Here is a tiny trained network, its code and every weight. The questions are about switching its units off for an input and a class, where a switched-off unit gives its printed mean instead of its output.

import numpy as np


def w(rows, s, z=0):
    codes = np.array(rows[::2]) - 128.0
    scale = np.full(codes.shape[1], s)
    scale[-1] = z or s
    return codes * scale


def norm(h):
    return h / np.sqrt((h * h).mean(-1, keepdims=True) + 1e-5)


def f(y):
    return np.maximum(y, 0)


def log_softmax(a):
    a = a - a.max(-1, keepdims=True)
    return a - np.log(np.exp(a).sum(-1, keepdims=True))


def net(x, mask):
    res = np.array(x, float).reshape(1, 5) / 4 @ E
    u = 0
    for l in range(3):
        y = f(norm(res) @ A[l][:, :-1].T + A[l][:, -1])
        res = res + np.where(mask[u : u + 9], y, B[l][:, -1]) @ B[l][:, :-1]
        u += 9
    return log_softmax(norm(res)[-1] @ U[:, :-1].T + U[:, -1])


A, B = {}, {}
E = w([
[79,60,194,187,130,146,116,192,182,53,80],'x0',
[133,122,176,214,2,119,142,15,152,132,137],'x1',
[167,75,94,198,158,141,96,145,111,177,139],'x2',
[91,209,197,167,198,115,74,81,185,159,225],'x3',
[152,184,204,156,106,212,159,195,81,158,130],'x4',
],0.007)
A[0] = w([
[91,229,101,147,80,172,157,153,43,173,166,126],'0.n1',
[55,89,60,115,43,146,177,154,47,87,132,1],'0.n2',
[178,172,62,132,99,100,154,82,54,173,147,43],'0.n3',
[59,192,210,17,40,68,226,111,161,135,120,60],'0.n4',
[129,119,185,147,67,198,176,204,80,147,97,127],'0.n5',
[254,49,87,252,148,134,85,166,94,207,171,78],'0.n6',
[59,177,111,62,146,113,244,184,161,77,134,142],'0.n7',
[136,86,23,140,115,5,150,75,190,49,139,90],'0.n8',
[153,112,147,163,48,160,133,72,128,144,168,79],'0.n9',
],0.0061,0.0068)
B[0] = w([
[74,87,83,126,111,196,124,125,100,85,213,220],'0.n1',
[156,142,57,174,71,20,150,167,23,106,68,166],'0.n2',
[195,160,38,85,115,118,194,87,162,179,201,182],'0.n3',
[255,120,192,197,184,101,63,19,102,57,66,201],'0.n4',
[85,174,41,168,79,161,49,133,104,59,167,255],'0.n5',
[226,100,235,152,227,72,74,24,63,37,51,239],'0.n6',
[213,69,175,141,187,118,68,108,88,115,119,230],'0.n7',
[43,123,74,166,97,224,100,79,79,63,181,237],'0.n8',
[105,62,179,25,115,168,93,83,102,239,78,202],'0.n9',
],0.0069,0.0048)
A[1] = w([
[182,235,108,65,94,85,183,104,103,134,165,99],'1.n1',
[109,97,158,158,72,147,168,95,161,198,87,29],'1.n2',
[76,98,95,59,151,2,168,73,165,93,134,72],'1.n3',
[26,107,180,192,126,142,173,197,201,96,63,6],'1.n4',
[128,54,189,176,126,111,102,144,125,51,117,168],'1.n5',
[137,72,107,120,63,129,254,177,101,161,51,3],'1.n6',
[172,51,109,92,110,162,141,121,74,108,80,159],'1.n7',
[110,95,186,165,67,112,123,197,204,66,72,18],'1.n8',
[72,168,241,136,160,99,122,92,211,188,217,40],'1.n9',
],0.0076,0.0044)
B[1] = w([
[202,61,127,129,164,180,209,86,210,131,143,164],'1.n1',
[129,161,226,68,30,67,50,103,211,214,135,144],'1.n2',
[96,92,169,191,138,236,142,133,135,119,123,158],'1.n3',
[224,118,50,91,148,178,223,67,153,252,244,147],'1.n4',
[180,174,74,37,152,128,198,39,79,181,201,255],'1.n5',
[108,193,118,183,139,48,202,181,100,145,96,142],'1.n6',
[103,209,164,176,126,56,155,167,200,148,101,247],'1.n7',
[255,99,56,130,163,150,136,70,193,174,208,158],'1.n8',
[81,190,90,229,127,6,212,164,89,136,58,187],'1.n9',
],0.0074,0.0081)
A[2] = w([
[110,138,181,135,14,118,65,111,147,154,136,6],'2.n1',
[105,148,132,41,224,143,82,243,132,162,113,54],'2.n2',
[170,97,104,134,2,126,177,166,101,97,61,114],'2.n3',
[130,192,205,63,106,137,151,120,172,35,98,20],'2.n4',
[58,191,53,99,97,120,61,81,89,100,165,202],'2.n5',
[58,204,176,192,168,93,147,130,101,170,213,89],'2.n6',
[175,157,140,111,128,144,192,66,159,190,162,79],'2.n7',
[157,204,231,151,77,241,151,186,79,147,144,2],'2.n8',
[16,34,71,80,107,77,46,104,142,99,134,42],'2.n9',
],0.0084,0.0035)
B[2] = w([
[106,95,179,61,113,91,47,175,194,173,87,168],'2.n1',
[121,109,201,93,22,90,106,65,194,192,96,190],'2.n2',
[62,169,117,161,214,72,139,149,141,153,111,207],'2.n3',
[173,64,147,146,197,109,91,94,108,108,47,143],'2.n4',
[125,115,166,121,125,173,117,252,102,144,135,233],'2.n5',
[109,135,60,154,120,94,165,160,129,101,58,231],'2.n6',
[152,109,149,58,129,138,134,216,126,128,153,255],'2.n7',
[46,59,66,182,127,230,90,75,177,62,145,179],'2.n8',
[75,163,148,167,97,193,106,160,140,73,157,154],'2.n9',
],0.011,0.0069)
U = w([
[75,225,48,218,142,48,193,193,115,148,47,65],'0',
[201,103,63,71,134,188,183,126,163,184,223,99],'1',
[33,89,75,172,98,253,58,127,130,42,166,251],'2',
[196,85,212,181,201,103,54,36,93,67,56,183],'3',
[84,106,219,63,24,85,61,142,199,217,88,123],'4',
[138,148,199,88,120,115,119,207,58,118,151,76],'5',
],0.015,0.0033)

Each question gives the input, the list of numbers given to net, and the class t.
The units are the neurons (one row each of A and B). Each row of codes is followed by its name. A weight is (code - 128) times the scale printed after its matrix; where a second scale follows, it is the last column's (A, B and U).
mask holds one flag per neuron, layer by layer. A switched-off neuron (its flag False) gives its mean, the last column of its row in B, instead of its output. The means were averaged over made-up inputs and are rounded, as every weight is.
A unit's drop is (log p(t) with every unit on - log p(t) with that unit switched off) / (log p(t) with every unit on - log p(t) with every unit switched off).
The circuit of an input: a set's keep is (log p(t) with only the set's units on - log p(t) with every unit switched off) / (log p(t) with every unit on - log p(t) with every unit switched off). Starting from the 12 units with the biggest drops (on a tie, the unit counted first), units are removed one at a time, each time the one whose removal leaves the highest keep (on an exact tie, the one counted first), for as long as the keep stays at least 0.8.
units of the circuit, in order: the units of the circuit, biggest drop first
most important unit: the unit with the biggest drop
k most important neurons of layer l: the k neurons of layer l with the biggest drops, biggest first
drop when u is switched off: that unit's drop, to one decimal
input [8,0,-7,3,7], class 1: units of the circuit, in order	(1.n4)
input [-2,-2,3,3,-3], class 5: 2 most important neurons of layer 1	(1.n7; 1.n9)
input [-2,6,4,0,5], class 4: 2 most important neurons of layer 1	(1.n3; 1.n2)
input [7,6,6,5,1], class 1: units of the circuit, in order	(1.n5; 2.n7)
input [3,7,4,-6,-6], class 4: 4 most important neurons of layer 1	(1.n2; 1.n7; 1.n9; 1.n5)
input [8,-7,-8,-4,-7], class 1: 2 most important neurons of layer 1	(1.n5; 1.n4)
input [-6,1,-7,-3,-4], class 3: 3 most important neurons of layer 1	(1.n5; 1.n4; 1.n8)
input [-6,1,-8,-3,-7], class 3: 2 most important neurons of layer 0	(0.n4; 0.n5)
input [-6,-8,8,-1,1], class 3: 2 most important neurons of layer 1	(1.n5; 1.n2)
input [8,4,-2,-8,7], class 0: 2 most important neurons of layer 0	(0.n2; 0.n5)
input [6,-5,-6,1,6], class 1: 2 most important neurons of layer 1	(1.n5; 1.n8)
input [7,-4,7,3,-6], class 1: 3 most important neurons of layer 0	(0.n5; 0.n7; 0.n4)
input [8,2,2,7,-3], class 1: 4 most important neurons of layer 1	(1.n4; 1.n8; 1.n5; 1.n7)
input [-7,0,-3,-8,7], class 0: most important unit	2.n3
input [-4,5,-8,3,-6], class 3: 3 most important neurons of layer 0	(0.n4; 0.n5; 0.n1)
input [2,-1,-6,1,-4], class 3: drop when 0.n4 is switched off	1.4
input [4,-3,6,-4,1], class 3: drop when 0.n6 is switched off	3.3
input [1,-5,3,2,-1], class 4: drop when 2.n2 is switched off	0.9
